Small tables with named rows and columns. After each table, cells are looked up by row and column.

Table nonep
|  | nilobin | finup | tifi | ruk | vof | dil | peb | bekizo |
|---|---|---|---|---|---|---|---|---|
| gatapet | 2366 | 4552 | 2366 | 1928 | 4115 | 5427 | 1928 | 2366 |
| gir | 2366 | 3240 | 2803 | 1928 | 2366 | 5427 | 3678 | 2366 |
| fupuda | 4990 | 3240 | 4115 | 3240 | 1928 | 4115 | 2803 | 1928 |
| supebi | 2366 | 4115 | 2366 | 2366 | 2366 | 3678 | 3678 | 2366 |
| doku | 1928 | 4552 | 3678 | 1928 | 1928 | 7614 | 2803 | 1928 |
| birime | 2803 | 4552 | 4115 | 1928 | 2366 | 3678 | 4115 | 1928 |

What is the dil of gir in nonep?
5427
What is the finup of gir in nonep?
3240
What is the finup of doku in nonep?
4552
What is the vof of supebi in nonep?
2366
What is the peb of doku in nonep?
2803
What is the nilobin of gir in nonep?
2366
What is the peb of gatapet in nonep?
1928
What is the ruk of supebi in nonep?
2366
What is the dil of doku in nonep?
7614
What is the vof of birime in nonep?
2366
What is the finup of supebi in nonep?
4115
What is the nilobin of gatapet in nonep?
2366
What is the ruk of birime in nonep?
1928
What is the bekizo of birime in nonep?
1928
What is the vof of doku in nonep?
1928
What is the dil of birime in nonep?
3678

Table panisu
,bolevas,lun
lezi,47.72,71.93
rineku,43.14,24.61
tabevu,76.24,41.94
voko,46.01,39.82
mif,49.85,69.27
lim,45.71,65.91
fot,47.03,47.95
verugu,25.38,43.90
pesured,46.11,68.78
niduk,53.11,38.10
paf,68.25,36.46
tiz,51.32,42.33

pesured, lun: 68.78
lim, lun: 65.91
fot, bolevas: 47.03
lezi, bolevas: 47.72
lim, bolevas: 45.71
lezi, lun: 71.93
tabevu, lun: 41.94
rineku, lun: 24.61
verugu, bolevas: 25.38
tiz, lun: 42.33
Which row has the largest bolevas? tabevu

lurila =
,tona,vop,rusotaz,gutiv,vosibos,mip,subike,gif,mas
vovizi,45,60,66,53,49,16,49,69,51
fuvuza,58,50,58,39,41,41,70,56,60
fos,30,43,50,60,37,76,27,51,90
rul,39,46,47,57,36,61,37,77,13
vikana,59,59,58,75,36,45,45,43,59
kozuva,48,35,50,5,25,9,11,49,18

rul, tona -> 39
fuvuza, mas -> 60
vovizi, rusotaz -> 66
vikana, rusotaz -> 58
vikana, gif -> 43
kozuva, subike -> 11
rul, subike -> 37
vovizi, gutiv -> 53
rul, rusotaz -> 47
vikana, subike -> 45
vovizi, mas -> 51
fos, rusotaz -> 50
fuvuza, gutiv -> 39
fos, tona -> 30

geg.csv
,pid,tibagu,dol,kon,lanetaf
nuv,377,477,803,532,454
bop,787,550,299,406,147
sepab,470,735,564,735,573
mikez,641,902,517,470,592
bom,796,648,807,578,402
raf,655,757,457,514,533
geguf,562,286,416,266,627
zanod,598,340,768,397,818
vab,254,735,230,266,753
tema,770,243,502,769,554
dad,203,459,406,836,599
fil,222,539,434,704,233
kofo,645,222,395,337,726

sepab, tibagu: 735
geguf, dol: 416
geguf, lanetaf: 627
vab, dol: 230
nuv, dol: 803
fil, pid: 222
zanod, dol: 768
geguf, kon: 266
vab, kon: 266

rola:
       guna  lutagaz
rutek    53      120
pid     155       82
giv     123       72
migid    95      130
zub     142       71
dogol   115      202
riz     205      190

lutagaz of riz = 190
guna of riz = 205
lutagaz of migid = 130
lutagaz of dogol = 202
guna of zub = 142
lutagaz of giv = 72
guna of migid = 95
lutagaz of rutek = 120
guna of dogol = 115
guna of giv = 123
guna of pid = 155

rop =
	fevibe	ros	sese	nep	ritazap	vetekoz	dirimu	sas	likurub	midevok
sunul	4984	2165	1857	4933	6795	1051	5035	6089	6581	6623
vip	3544	4920	2824	4954	5330	6189	2657	2975	6414	6470
sov	5826	5582	4738	2786	6436	6961	5200	6216	3919	7541
seb	3850	1437	4576	5601	5293	2173	6752	5036	2755	4023
dol	3810	6242	4117	4121	4406	4157	2739	6650	5490	5972

What is the sese of dol in rop? 4117
What is the fevibe of sov in rop? 5826
What is the vetekoz of sov in rop? 6961
What is the likurub of sov in rop? 3919
What is the vetekoz of sunul in rop? 1051
What is the ros of sov in rop? 5582
What is the dirimu of sunul in rop? 5035
What is the sas of dol in rop? 6650
What is the ros of dol in rop? 6242
What is the ritazap of sunul in rop? 6795
What is the fevibe of vip in rop? 3544
What is the ritazap of vip in rop? 5330
What is the fevibe of dol in rop? 3810
What is the nep of vip in rop? 4954
What is the ritazap of seb in rop? 5293
What is the likurub of vip in rop? 6414

godo =
fields: gub, budetib, lumima, remugo, pofi, fufon, gimabev
nogetu: [209, 220, 57, 179, 16, 202, 218]
vug: [124, 131, 133, 122, 135, 133, 128]
zetepo: [160, 161, 107, 145, 88, 164, 168]
bunume: [180, 191, 80, 168, 48, 179, 195]

What is the lumima of bunume in godo? 80
What is the pofi of vug in godo? 135
What is the remugo of bunume in godo? 168
What is the remugo of vug in godo? 122
What is the fufon of zetepo in godo? 164
What is the pofi of zetepo in godo? 88
What is the lumima of vug in godo? 133
What is the remugo of zetepo in godo? 145
What is the lumima of zetepo in godo? 107
What is the budetib of nogetu in godo? 220
What is the gub of zetepo in godo? 160
What is the budetib of zetepo in godo? 161
Row with the largest remugo: nogetu

fori =
,tavitov,kis
boromi,102,122
vozip,65,40
mebive,108,73
mim,126,159
kek,102,122
supeve,99,162
vik,78,79
zifofes,202,132
mog,98,135
zanika,97,162
digeso,82,83
mezuzos,80,81
pigibab,63,65
pok,80,184

What is the tavitov of mim in fori?
126
What is the tavitov of zifofes in fori?
202
What is the tavitov of digeso in fori?
82
What is the tavitov of pok in fori?
80
What is the kis of mog in fori?
135
What is the kis of boromi in fori?
122
What is the kis of vik in fori?
79
What is the kis of mebive in fori?
73

porov
columns: saledif, zize, denabe, keta
laga: [53, 62, 82, 70]
fizam: [48, 48, 35, 37]
lasi: [46, 49, 41, 48]
pak: [38, 49, 20, 50]
sos: [55, 45, 50, 30]
tuz: [45, 51, 57, 66]
gazip: [60, 60, 32, 16]
telep: [52, 42, 32, 18]
bapi: [58, 59, 67, 47]
vemib: [41, 39, 27, 43]

tuz, saledif: 45
fizam, saledif: 48
sos, saledif: 55
vemib, keta: 43
laga, denabe: 82
tuz, zize: 51
pak, zize: 49
fizam, denabe: 35
lasi, saledif: 46
Which row has the largest keta? laga

